Below are the code and all the weights of a small trained network. Each question names an input and a target symbol and asks about switching units off, where a switched-off unit gives its printed mean instead of its output.

import numpy as np


def w(rows, s, z=0):
    codes = np.array(rows[::2]) - 128.0
    scale = np.full(codes.shape[1], s)
    scale[-1] = z or s
    return codes * scale


def f(y):
    return y / 2 * (1 + np.tanh(0.7978845608 * (y + 0.044715 * y**3)))


def softmax(a):
    e = np.exp(a - a.max(-1, keepdims=True))
    return e / e.sum(-1, keepdims=True)


def log_softmax(a):
    a = a - a.max(-1, keepdims=True)
    return a - np.log(np.exp(a).sum(-1, keepdims=True))


def net(x, mask):
    ids = ['αβγδεημξτψω'.index(c) for c in x.split()]
    T = len(ids)
    res = E[ids] + P[:T]
    u = 0
    for l in range(2):
        r = res
        for j in range(2):
            rows = slice(3 * j, 3 * j + 3)
            q, k, v = (r @ M[l][rows].T for M in (Q, K, V))
            z = softmax(np.where(np.tri(T) > 0, q @ k.T / 3**0.5, -1e9)) @ v
            o = O[l][rows]
            res = res + np.where(mask[u + j], z, o[:, -1]) @ o[:, :-1]
        u += 2
        y = f(res @ A[l][:, :-1].T + A[l][:, -1])
        res = res + np.where(mask[u : u + 16], y, B[l][:, -1]) @ B[l][:, :-1]
        u += 16
    return log_softmax(res[-1] @ U[:, :-1].T + U[:, -1])


Q, K, V, O, A, B = {}, {}, {}, {}, {}, {}
E = w([
[169,63,130],'α',
[61,146,98],'β',
[169,120,124],'γ',
[237,139,68],'δ',
[160,46,137],'ε',
[236,211,174],'η',
[144,136,186],'μ',
[219,157,92],'ξ',
[143,152,200],'τ',
[148,101,172],'ψ',
[255,84,42],'ω',
],0.0091)
P = w([
[83,98,189],'0',
[126,178,116],'1',
[128,211,103],'2',
[127,242,86],'3',
[133,246,62],'4',
[154,254,65],'5',
],0.0026)
Q[0] = w([
[226,207,98],'0.h0',
[111,96,111],'0.h0',
[121,102,105],'0.h0',
[138,65,154],'0.h1',
[144,55,142],'0.h1',
[79,242,252],'0.h1',
],0.032)
K[0] = w([
[68,154,51],'0.h0',
[143,109,125],'0.h0',
[136,113,118],'0.h0',
[163,133,171],'0.h1',
[172,135,162],'0.h1',
[4,107,153],'0.h1',
],0.043)
V[0] = w([
[45,117,145],'0.h0',
[23,22,163],'0.h0',
[58,195,135],'0.h0',
[66,179,2],'0.h1',
[164,182,160],'0.h1',
[130,156,114],'0.h1',
],0.0071)
O[0] = w([
[86,85,178,102],'0.h0',
[153,3,173,32],'0.h0',
[40,131,186,157],'0.h0',
[212,83,44,247],'0.h1',
[154,158,184,151],'0.h1',
[150,133,134,159],'0.h1',
],0.0077,0.0013)
A[0] = w([
[121,133,128,140],'0.n0',
[119,134,128,141],'0.n1',
[117,78,139,19],'0.n2',
[160,112,140,67],'0.n3',
[155,115,137,78],'0.n4',
[117,80,128,28],'0.n5',
[125,130,127,133],'0.n6',
[35,139,158,113],'0.n7',
[86,74,126,28],'0.n8',
[162,112,141,62],'0.n9',
[128,128,128,128],'0.n10',
[1,167,78,20],'0.n11',
[192,111,162,5],'0.n12',
[45,166,211,52],'0.n13',
[38,139,158,111],'0.n14',
[177,112,152,29],'0.n15',
],0.0092,0.0031)
B[0] = w([
[139,129,128,147],'0.n0',
[141,130,128,148],'0.n1',
[74,161,113,2],'0.n2',
[80,123,135,62],'0.n3',
[95,123,133,72],'0.n4',
[68,156,110,2],'0.n5',
[132,129,128,136],'0.n6',
[175,84,112,111],'0.n7',
[51,127,98,15],'0.n8',
[81,123,135,59],'0.n9',
[128,128,128,128],'0.n10',
[89,149,188,80],'0.n11',
[40,116,144,44],'0.n12',
[251,121,81,139],'0.n13',
[173,87,111,107],'0.n14',
[66,120,140,44],'0.n15',
],0.019,0.00097)
Q[1] = w([
[235,76,140],'1.h0',
[67,139,71],'1.h0',
[87,103,43],'1.h0',
[36,129,114],'1.h1',
[217,222,141],'1.h1',
[6,175,107],'1.h1',
],0.018)
K[1] = w([
[127,188,35],'1.h0',
[150,37,174],'1.h0',
[148,23,145],'1.h0',
[123,226,171],'1.h1',
[101,3,132],'1.h1',
[103,241,210],'1.h1',
],0.02)
V[1] = w([
[123,85,7],'1.h0',
[131,237,208],'1.h0',
[125,188,37],'1.h0',
[107,193,142],'1.h1',
[91,79,59],'1.h1',
[124,174,65],'1.h1',
],0.012)
O[1] = w([
[148,74,16,153],'1.h0',
[89,253,183,178],'1.h0',
[113,193,39,226],'1.h0',
[153,166,72,1],'1.h1',
[187,79,168,88],'1.h1',
[155,180,133,100],'1.h1',
],0.011,0.0057)
A[1] = w([
[158,120,144,87],'1.n0',
[30,102,173,97],'1.n1',
[107,128,121,114],'1.n2',
[132,146,144,97],'1.n3',
[134,124,131,113],'1.n4',
[92,97,152,134],'1.n5',
[129,128,128,121],'1.n6',
[111,156,130,12],'1.n7',
[92,98,151,134],'1.n8',
[15,69,134,52],'1.n9',
[117,100,82,72],'1.n10',
[149,87,133,51],'1.n11',
[92,97,152,132],'1.n12',
[101,112,149,113],'1.n13',
[7,87,123,136],'1.n14',
[177,103,151,111],'1.n15',
],0.012,0.011)
B[1] = w([
[133,170,119,129],'1.n0',
[147,157,68,151],'1.n1',
[138,150,137,105],'1.n2',
[96,90,135,154],'1.n3',
[131,139,122,112],'1.n4',
[82,85,139,180],'1.n5',
[127,131,127,119],'1.n6',
[133,31,144,140],'1.n7',
[83,86,139,176],'1.n8',
[208,253,123,149],'1.n9',
[136,74,181,165],'1.n10',
[107,226,144,185],'1.n11',
[84,86,141,177],'1.n12',
[92,102,114,124],'1.n13',
[40,132,83,173],'1.n14',
[177,146,161,253],'1.n15',
],0.022,0.0035)
U = w([
[206,65,27,193],'α',
[111,33,246,252],'β',
[229,162,140,41],'γ',
[129,219,79,96],'δ',
[188,124,149,56],'ε',
[48,251,248,36],'η',
[34,98,102,162],'μ',
[117,164,129,124],'ξ',
[16,123,69,74],'τ',
[106,78,105,204],'ψ',
[169,170,7,161],'ω',
],0.0036,0.0018)

Each question gives the input, a string of symbols that net reads in full, and the target symbol t.
The units are the heads (3 rows each of Q, K, V and O) and the neurons (one row each of A and B). Each row of codes is followed by its name. A weight is (code - 128) times the scale printed after its matrix; where a second scale follows, it is the last column's (O, A, B and U).
mask holds one flag per unit, layer by layer, with each layer's heads first. A switched-off unit (its flag False) gives its mean, the last column of its rows in O or B, instead of its output. The means were averaged over made-up inputs and are rounded, as every weight is.
A unit's drop is (log p(t) with every unit on - log p(t) with that unit switched off) / (log p(t) with every unit on - log p(t) with every unit switched off).
The circuit of an input: a set's keep is (log p(t) with only the set's units on - log p(t) with every unit switched off) / (log p(t) with every unit on - log p(t) with every unit switched off). Starting from the 12 units with the biggest drops (on a tie, the unit counted first), units are removed one at a time, each time the one whose removal leaves the highest keep (on an exact tie, the one counted first), for as long as the keep stays at least 0.8.
units of the circuit, in order: the units of the circuit, biggest drop first
k most important neurons: the k neurons with the biggest drops, biggest first
k most important neurons of layer l: the k neurons of layer l with the biggest drops, biggest first
drop when u is switched off: that unit's drop, to one decimal
input η ε β α ξ τ, target η: units of the circuit, in order => 1.h0; 0.h0
input τ τ τ β τ μ, target τ: 2 most important neurons => 0.n13; 1.n14
input τ τ μ μ τ η, target η: units of the circuit, in order => 1.h0
input γ α η γ, target η: units of the circuit, in order => 1.h0; 0.h1
input α ω ψ, target α: units of the circuit, in order => 1.h0; 0.h0
input δ μ τ ε η α, target η: units of the circuit, in order => 0.h1; 1.h0
input α ω β τ η, target α: units of the circuit, in order => 0.h0; 1.h0
input η β ψ τ μ, target η: units of the circuit, in order => 1.h0; 0.h0; 0.n11
input η ε ε, target η: units of the circuit, in order => 1.h0; 0.h1
input β β μ β α μ, target β: units of the circuit, in order => 0.h0; 1.h1; 0.n7; 0.n14
input ω γ δ α ω α, target α: 2 most important neurons => 0.n11; 1.n10
input τ γ γ α δ η, target η: units of the circuit, in order => 1.h0; 0.h1
input τ γ ε, target τ: 2 most important neurons => 0.n13; 1.n14
input ω α τ, target α: units of the circuit, in order => 1.h0; 0.h0
input τ β μ η, target τ: 2 most important neurons => 0.n13; 0.n7
input τ γ β, target τ: most important neuron => 1.n14
input β β β, target β: 2 most important neurons => 0.n7; 0.n14
input τ τ β γ α, target τ: 3 most important neurons of layer 0 => 0.n13; 0.n7; 0.n14
input τ β τ, target τ: 2 most important neurons of layer 1 => 1.n14; 1.n15
input β ω τ γ τ δ, target β: most important neuron => 0.n13
input β γ δ τ, target β: 2 most important neurons of layer 0 => 0.n7; 0.n14
input η γ β ω γ, target η: drop when 0.n11 is switched off => 0.4
